Below is a small trained network, with its code and all its weights. Each question gives an input and a target symbol and asks what happens when units are switched off, that is, made to give their printed mean instead of their output.

import numpy as np


def w(rows, s, z=0):
    codes = np.array(rows[::2]) - 128.0
    scale = np.full(codes.shape[1], s)
    scale[-1] = z or s
    return codes * scale


def norm(h):
    return h / np.sqrt((h * h).mean(-1, keepdims=True) + 1e-5)


def softmax(a):
    e = np.exp(a - a.max(-1, keepdims=True))
    return e / e.sum(-1, keepdims=True)


def log_softmax(a):
    a = a - a.max(-1, keepdims=True)
    return a - np.log(np.exp(a).sum(-1, keepdims=True))


def net(x, mask):
    ids = ['Γαβηλμξπτφψω'.index(c) for c in x.split()]
    T = len(ids)
    res = E[ids] + P[:T]
    u = 0
    for l in range(3):
        r = norm(res)
        for j in range(2):
            rows = slice(3 * j, 3 * j + 3)
            q, k, v = (r @ M[l][rows].T for M in (Q, K, V))
            z = softmax(np.where(np.tri(T) > 0, q @ k.T / 3**0.5, -1e9)) @ v
            o = O[l][rows]
            res = res + np.where(mask[u + j], z, o[:, -1]) @ o[:, :-1]
        u += 2
    return log_softmax(norm(res)[-1] @ U[:, :-1].T + U[:, -1])


Q, K, V, O = {}, {}, {}, {}
E = w([
[115,173,154,112,76,57,167,154,109,85,110],'Γ',
[151,124,75,204,94,115,110,103,141,89,161],'α',
[174,116,125,106,70,102,122,114,81,114,199],'β',
[185,73,137,121,150,99,182,114,101,134,106],'η',
[12,40,248,113,146,77,26,10,107,71,133],'λ',
[150,119,146,82,152,81,150,186,111,151,95],'μ',
[115,170,94,140,86,75,91,186,142,99,118],'ξ',
[128,126,115,159,131,122,125,173,141,126,162],'π',
[131,141,115,160,139,79,137,168,156,121,65],'τ',
[151,158,126,142,110,126,149,134,112,105,149],'φ',
[171,71,89,143,163,89,106,165,118,160,104],'ψ',
[157,136,97,117,122,67,128,146,102,102,73],'ω',
],0.013)
P = w([
[184,121,163,118,84,141,168,144,224,160,160],'0',
[132,167,149,117,255,169,30,155,128,67,114],'1',
[172,108,185,173,145,197,90,222,71,76,151],'2',
[78,105,133,111,60,206,172,104,197,153,119],'3',
[81,165,118,113,213,90,140,70,117,185,173],'4',
[227,182,236,132,122,150,101,211,147,38,97],'5',
[130,51,204,90,20,79,153,120,101,118,62],'6',
],0.01)
Q[0] = w([
[45,209,75,103,255,151,134,56,121,173,153],'L0H1',
[68,128,168,124,254,120,47,105,38,72,125],'L0H1',
[221,116,183,139,131,220,99,213,157,15,131],'L0H1',
[73,68,94,127,5,112,164,129,110,178,75],'L0H2',
[156,149,136,163,186,62,132,122,103,114,164],'L0H2',
[34,194,87,118,219,94,158,97,102,228,194],'L0H2',
],0.0077)
K[0] = w([
[254,171,65,134,101,205,172,217,102,61,93],'L0H1',
[201,140,94,165,60,107,228,185,127,187,180],'L0H1',
[66,51,166,76,62,149,106,57,251,141,73],'L0H1',
[104,155,140,185,254,41,90,84,42,151,143],'L0H2',
[144,100,119,181,47,174,175,145,49,135,96],'L0H2',
[234,73,178,202,128,135,112,246,71,45,147],'L0H2',
],0.0078)
V[0] = w([
[130,84,172,144,172,189,155,158,144,209,228],'L0H1',
[185,71,161,180,128,126,60,41,80,115,111],'L0H1',
[38,128,210,60,167,140,83,195,125,133,193],'L0H1',
[126,60,128,54,92,79,2,151,112,169,192],'L0H2',
[89,122,230,140,177,180,186,104,151,104,129],'L0H2',
[64,74,193,183,68,16,142,140,186,132,124],'L0H2',
],0.0073)
O[0] = w([
[117,157,67,76,183,187,198,153,141,23,115,223],'L0H1',
[76,91,171,107,142,17,63,130,180,96,161,93],'L0H1',
[75,182,98,99,167,168,101,53,53,85,69,188],'L0H1',
[255,154,119,124,152,194,86,46,217,89,94,124],'L0H2',
[57,70,176,187,151,112,248,78,104,67,90,156],'L0H2',
[51,166,255,96,194,194,111,63,168,168,164,253],'L0H2',
],0.0066,0.0046)
Q[1] = w([
[158,206,168,164,254,98,144,137,112,123,194],'L1H1',
[166,157,129,132,58,178,221,157,171,179,115],'L1H1',
[101,163,16,104,138,92,162,86,153,207,153],'L1H1',
[142,156,104,161,75,148,169,149,109,165,110],'L1H2',
[190,124,124,125,119,145,108,131,171,153,116],'L1H2',
[147,176,97,104,140,85,169,119,158,157,137],'L1H2',
],0.011)
K[1] = w([
[176,77,159,162,7,211,147,193,130,96,90],'L1H1',
[21,93,74,124,138,99,1,91,86,89,83],'L1H1',
[167,113,209,195,194,156,60,209,29,75,150],'L1H1',
[123,202,93,157,93,92,99,164,61,142,103],'L1H2',
[159,133,99,106,143,123,81,129,133,146,148],'L1H2',
[128,60,144,131,148,57,92,103,87,92,67],'L1H2',
],0.0094)
V[1] = w([
[174,1,144,94,184,133,156,78,107,151,131],'L1H1',
[165,154,204,43,28,102,156,80,65,60,188],'L1H1',
[95,143,91,254,105,165,106,93,152,84,216],'L1H1',
[222,140,85,114,172,79,131,166,51,181,131],'L1H2',
[145,162,87,175,133,93,214,145,115,150,115],'L1H2',
[126,137,165,75,70,147,161,107,140,144,176],'L1H2',
],0.0085)
O[1] = w([
[163,109,192,196,130,115,197,129,181,48,170,109],'L1H1',
[170,75,62,235,95,103,109,140,130,151,4,120],'L1H1',
[101,59,130,9,116,161,61,185,167,93,86,107],'L1H1',
[126,167,79,128,42,154,136,128,175,114,147,2],'L1H2',
[86,102,98,137,71,171,165,160,108,123,182,121],'L1H2',
[112,99,100,137,188,164,125,171,132,131,46,213],'L1H2',
],0.011,0.0046)
Q[2] = w([
[157,150,40,174,57,87,169,92,108,186,165],'L2H1',
[25,149,3,48,87,161,155,119,192,151,179],'L2H1',
[71,178,133,129,114,180,176,169,51,184,76],'L2H1',
[172,90,170,166,214,76,82,161,91,61,61],'L2H2',
[191,189,159,168,226,157,93,76,94,38,61],'L2H2',
[83,152,213,156,158,131,84,88,32,163,110],'L2H2',
],0.0075)
K[2] = w([
[74,91,104,191,125,65,108,19,81,137,138],'L2H1',
[61,158,37,47,178,39,95,102,86,127,153],'L2H1',
[95,200,145,117,87,143,189,153,3,213,72],'L2H1',
[156,37,120,209,139,197,183,202,173,143,79],'L2H2',
[139,158,110,150,141,213,180,65,218,129,86],'L2H2',
[116,181,172,134,134,185,167,158,99,209,105],'L2H2',
],0.008)
V[2] = w([
[157,105,111,186,69,36,141,136,73,231,124],'L2H1',
[32,15,117,101,139,80,100,111,74,83,120],'L2H1',
[103,184,91,110,137,172,51,13,24,121,98],'L2H1',
[99,145,255,124,110,134,209,78,76,155,107],'L2H2',
[125,103,105,120,103,157,148,206,138,232,147],'L2H2',
[115,103,218,66,77,59,70,85,136,176,156],'L2H2',
],0.0077)
O[2] = w([
[113,118,137,254,127,115,86,165,119,140,137,3],'L2H1',
[78,77,227,127,108,166,193,221,150,145,71,59],'L2H1',
[174,185,137,116,191,171,160,110,84,167,75,62],'L2H1',
[50,117,129,159,241,109,162,73,143,150,169,191],'L2H2',
[50,103,127,121,37,163,110,149,90,192,191,196],'L2H2',
[96,171,180,155,188,55,36,151,180,138,153,3],'L2H2',
],0.0096,0.0057)
U = w([
[76,123,132,244,170,190,129,134,81,235,14,44],'Γ',
[121,73,195,69,113,117,57,210,207,103,151,119],'α',
[206,93,73,167,96,134,79,112,182,105,37,159],'β',
[136,65,156,193,131,57,217,166,148,26,195,127],'η',
[153,111,219,158,216,135,127,109,182,101,83,197],'λ',
[145,212,78,207,154,144,214,50,68,123,150,96],'μ',
[143,217,128,91,153,182,15,89,85,236,85,3],'ξ',
[104,146,126,15,156,198,194,125,103,92,107,110],'π',
[2,135,160,130,196,117,140,132,107,190,204,133],'τ',
[59,78,60,153,72,126,170,236,18,113,97,102],'φ',
[184,195,151,86,124,84,129,96,199,45,248,68],'ψ',
[148,155,124,189,66,69,39,120,89,168,209,170],'ω',
],0.0085,0.0049)

Each question gives the input, a string of symbols that net reads in full, and the target symbol t.
The units are the heads (3 rows each of Q, K, V and O). Each row of codes is followed by its name. A weight is (code - 128) times the scale printed after its matrix; where a second scale follows, it is the last column's (O and U).
mask holds one flag per head, layer by layer. A switched-off head (its flag False) gives its mean, the last column of its rows in O, instead of its output. The means were averaged over made-up inputs and are rounded, as every weight is.
A unit's drop is (log p(t) with every unit on - log p(t) with that unit switched off) / (log p(t) with every unit on - log p(t) with every unit switched off).
The circuit of an input: a set's keep is (log p(t) with only the set's units on - log p(t) with every unit switched off) / (log p(t) with every unit on - log p(t) with every unit switched off). Starting from all 6 units, units are removed one at a time, each time the one whose removal leaves the highest keep (on an exact tie, the one counted first), for as long as the keep stays at least 0.8.
circuit, biggest first: the units of the circuit, biggest drop first
unit that matters most: the unit with the biggest drop
which heads matter: for each layer, one digit per head in row order, 1 if its drop is at least 0.15 and else 0, layers parted by /
drop of u: that unit's drop, to one decimal
input μ τ Γ α α τ λ, target μ: which heads matter	00 / 10 / 01
input τ β μ τ η π, target τ: circuit, biggest first	[L0H2]
input π η η η ω μ ξ, target ω: which heads matter	00 / 10 / 00
input τ ω Γ, target τ: circuit, biggest first	[L0H2 L2H2]
input τ μ φ φ α φ, target φ: which heads matter	01 / 00 / 00
input π π β π β, target β: which heads matter	01 / 10 / 00
input η λ π α, target η: which heads matter	10 / 10 / 10
input π φ φ π ξ, target φ: which heads matter	01 / 00 / 00
input β μ φ ω, target μ: which heads matter	00 / 10 / 00
input φ μ ω μ, target μ: which heads matter	00 / 10 / 00
input π ψ ω α, target ψ: which heads matter	01 / 10 / 00
input λ η η π φ μ, target λ: circuit, biggest first	[L0H1 L2H2]
input π α μ π ψ λ, target π: which heads matter	10 / 00 / 00
input π π φ π μ, target φ: unit that matters most	L0H2
input π ξ ω λ π, target π: which heads matter	10 / 01 / 11
input ψ τ φ τ β α, target τ: which heads matter	01 / 00 / 00
input ω φ π π π, target π: circuit, biggest first	[L2H1 L1H1]
input φ τ λ η τ, target φ: circuit, biggest first	[L2H2 L0H2 L1H1]
input β λ τ φ, target β: circuit, biggest first	[L0H1 L1H1]
input τ β Γ β, target β: unit that matters most	L0H2
input Γ ψ π π, target ψ: circuit, biggest first	[L0H2 L1H1]
input β α ω φ τ, target ω: circuit, biggest first	[L0H2 L0H1]
input η φ ω Γ, target φ: drop of L2H2	0.0
input ψ β β, target ψ: drop of L2H2	0.0
